Here is a tiny trained network, its code and every weight. The questions are about switching its units off for an input and a class, where a switched-off unit gives its printed mean instead of its output.

import numpy as np


def w(rows, s, z=0):
    codes = np.array(rows[::2]) - 128.0
    scale = np.full(codes.shape[1], s)
    scale[-1] = z or s
    return codes * scale


def norm(h):
    return h / np.sqrt((h * h).mean(-1, keepdims=True) + 1e-5)


def f(y):
    return np.maximum(y, 0)


def log_softmax(a):
    a = a - a.max(-1, keepdims=True)
    return a - np.log(np.exp(a).sum(-1, keepdims=True))


def net(x, mask):
    res = np.array(x, float).reshape(1, 5) / 4 @ E
    u = 0
    for l in range(4):
        y = f(norm(res) @ A[l][:, :-1].T + A[l][:, -1])
        res = res + np.where(mask[u : u + 4], y, B[l][:, -1]) @ B[l][:, :-1]
        u += 4
    return log_softmax(norm(res)[-1] @ U[:, :-1].T + U[:, -1])


A, B = {}, {}
E = w([
[48,136,64,14,130,92,203],'x0',
[80,134,134,130,139,240,97],'x1',
[200,97,181,133,173,60,133],'x2',
[178,202,33,158,113,83,94],'x3',
[103,174,172,110,7,150,2],'x4',
],0.0036)
A[0] = w([
[154,169,84,253,150,195,221,87],'L0N0',
[48,60,184,117,181,28,114,254],'L0N1',
[150,90,85,173,67,204,157,108],'L0N2',
[135,183,68,165,109,142,95,92],'L0N3',
],0.0045,0.00097)
B[0] = w([
[93,71,73,53,93,118,1,247],'L0N0',
[174,113,149,137,149,111,219,250],'L0N1',
[48,109,75,103,156,126,125,180],'L0N2',
[201,170,124,148,125,128,199,202],'L0N3',
],0.0069,0.0026)
A[1] = w([
[143,101,228,197,26,2,109,254],'L1N0',
[224,248,157,108,163,15,132,213],'L1N1',
[165,120,211,108,158,81,207,108],'L1N2',
[159,100,242,101,98,11,71,170],'L1N3',
],0.0041,0.00072)
B[1] = w([
[55,255,103,146,134,211,128,251],'L1N0',
[89,139,119,127,110,219,96,251],'L1N1',
[215,81,131,158,23,124,165,248],'L1N2',
[108,215,120,154,235,194,183,234],'L1N3',
],0.0078,0.0026)
A[2] = w([
[151,253,123,161,188,227,159,169],'L2N0',
[94,124,185,195,116,196,137,255],'L2N1',
[133,70,119,146,162,178,90,34],'L2N2',
[202,142,150,222,142,93,103,22],'L2N3',
],0.0046,0.0013)
B[2] = w([
[218,182,180,24,253,175,175,253],'L2N0',
[45,207,84,65,233,71,213,203],'L2N1',
[52,19,90,141,167,78,172,152],'L2N2',
[62,118,172,139,33,152,49,145],'L2N3',
],0.006,0.005)
A[3] = w([
[47,141,118,2,188,113,173,198],'L3N0',
[145,119,99,178,131,138,61,14],'L3N1',
[106,143,218,120,166,154,146,252],'L3N2',
[142,145,57,123,156,72,70,173],'L3N3',
],0.0062,0.0012)
B[3] = w([
[145,145,134,188,142,129,113,254],'L3N0',
[139,90,119,26,73,102,105,137],'L3N1',
[221,214,61,85,77,136,74,183],'L3N2',
[191,193,254,93,136,121,106,158],'L3N3',
],0.0079,0.0088)
U = w([
[187,254,119,117,192,177,152,189],'0',
[37,72,106,171,202,121,99,101],'1',
[169,91,139,91,121,98,49,133],'2',
[59,169,130,169,72,110,117,58],'3',
[188,61,113,145,124,83,210,166],'4',
[107,93,203,206,78,123,113,1],'5',
],0.011,0.005)

Each question gives the input, the list of numbers given to net, and the class t.
The units are the neurons (one row each of A and B). Each row of codes is followed by its name. A weight is (code - 128) times the scale printed after its matrix; where a second scale follows, it is the last column's (A, B and U).
mask holds one flag per neuron, layer by layer. A switched-off neuron (its flag False) gives its mean, the last column of its row in B, instead of its output. The means were averaged over made-up inputs and are rounded, as every weight is.
A unit's drop is (log p(t) with every unit on - log p(t) with that unit switched off) / (log p(t) with every unit on - log p(t) with every unit switched off).
The circuit of an input: a set's keep is (log p(t) with only the set's units on - log p(t) with every unit switched off) / (log p(t) with every unit on - log p(t) with every unit switched off). Starting from the 12 units with the biggest drops (on a tie, the unit counted first), units are removed one at a time, each time the one whose removal leaves the highest keep (on an exact tie, the one counted first), for as long as the keep stays at least 0.8.
circuit, biggest first: the units of the circuit, biggest drop first
most important unit: the unit with the biggest drop
top k neurons: the k neurons with the biggest drops, biggest first
top k neurons in layer l: the k neurons of layer l with the biggest drops, biggest first
drop of u: that unit's drop, to one decimal
input [8,-1,-5,-6,7], class 3: circuit, biggest first => L2N0, L1N3
input [-4,-5,3,-6,-8], class 4: circuit, biggest first => L1N2, L2N0
input [-3,2,-2,-8,-3], class 4: top 3 neurons in layer 1 => L1N0, L1N3, L1N1
input [-8,7,-6,1,-2], class 2: circuit, biggest first => L0N0, L1N3, L1N0
input [-4,5,-3,3,-5], class 2: top 2 neurons => L0N0, L3N3
input [-6,4,-2,4,-3], class 2: most important unit => L0N0
input [0,2,-7,-8,-6], class 1: top 4 neurons => L2N0, L1N0, L1N3, L0N0
input [-2,0,-7,8,-3], class 2: top 2 neurons in layer 3 => L3N1, L3N0
input [7,4,3,-8,1], class 4: top 3 neurons in layer 1 => L1N2, L1N0, L1N3
input [-1,1,-7,-7,5], class 3: top 4 neurons => L2N0, L1N3, L1N0, L0N3
input [8,-1,-5,-7,1], class 4: top 2 neurons in layer 1 => L1N0, L1N3
input [-3,-2,-7,0,0], class 2: top 3 neurons => L0N0, L1N3, L1N0
input [3,6,3,-3,-7], class 4: top 3 neurons => L1N0, L2N0, L1N3
input [8,5,-8,-8,8], class 3: most important unit => L2N0
input [0,1,-8,-7,-8], class 1: top 2 neurons => L2N0, L0N0
input [6,-3,-5,2,6], class 3: top 2 neurons in layer 0 => L0N1, L0N0
input [-5,6,2,1,-2], class 2: top 2 neurons in layer 0 => L0N0, L0N1
input [-1,0,-3,-2,-5], class 1: drop of L3N2 => 0.2
input [5,6,-7,-1,-3], class 1: drop of L1N1 => 0.1
input [-6,5,-2,-3,-4], class 1: most important unit => L0N0
input [-4,-2,-4,3,-2], class 2: drop of L2N0 => 0.1
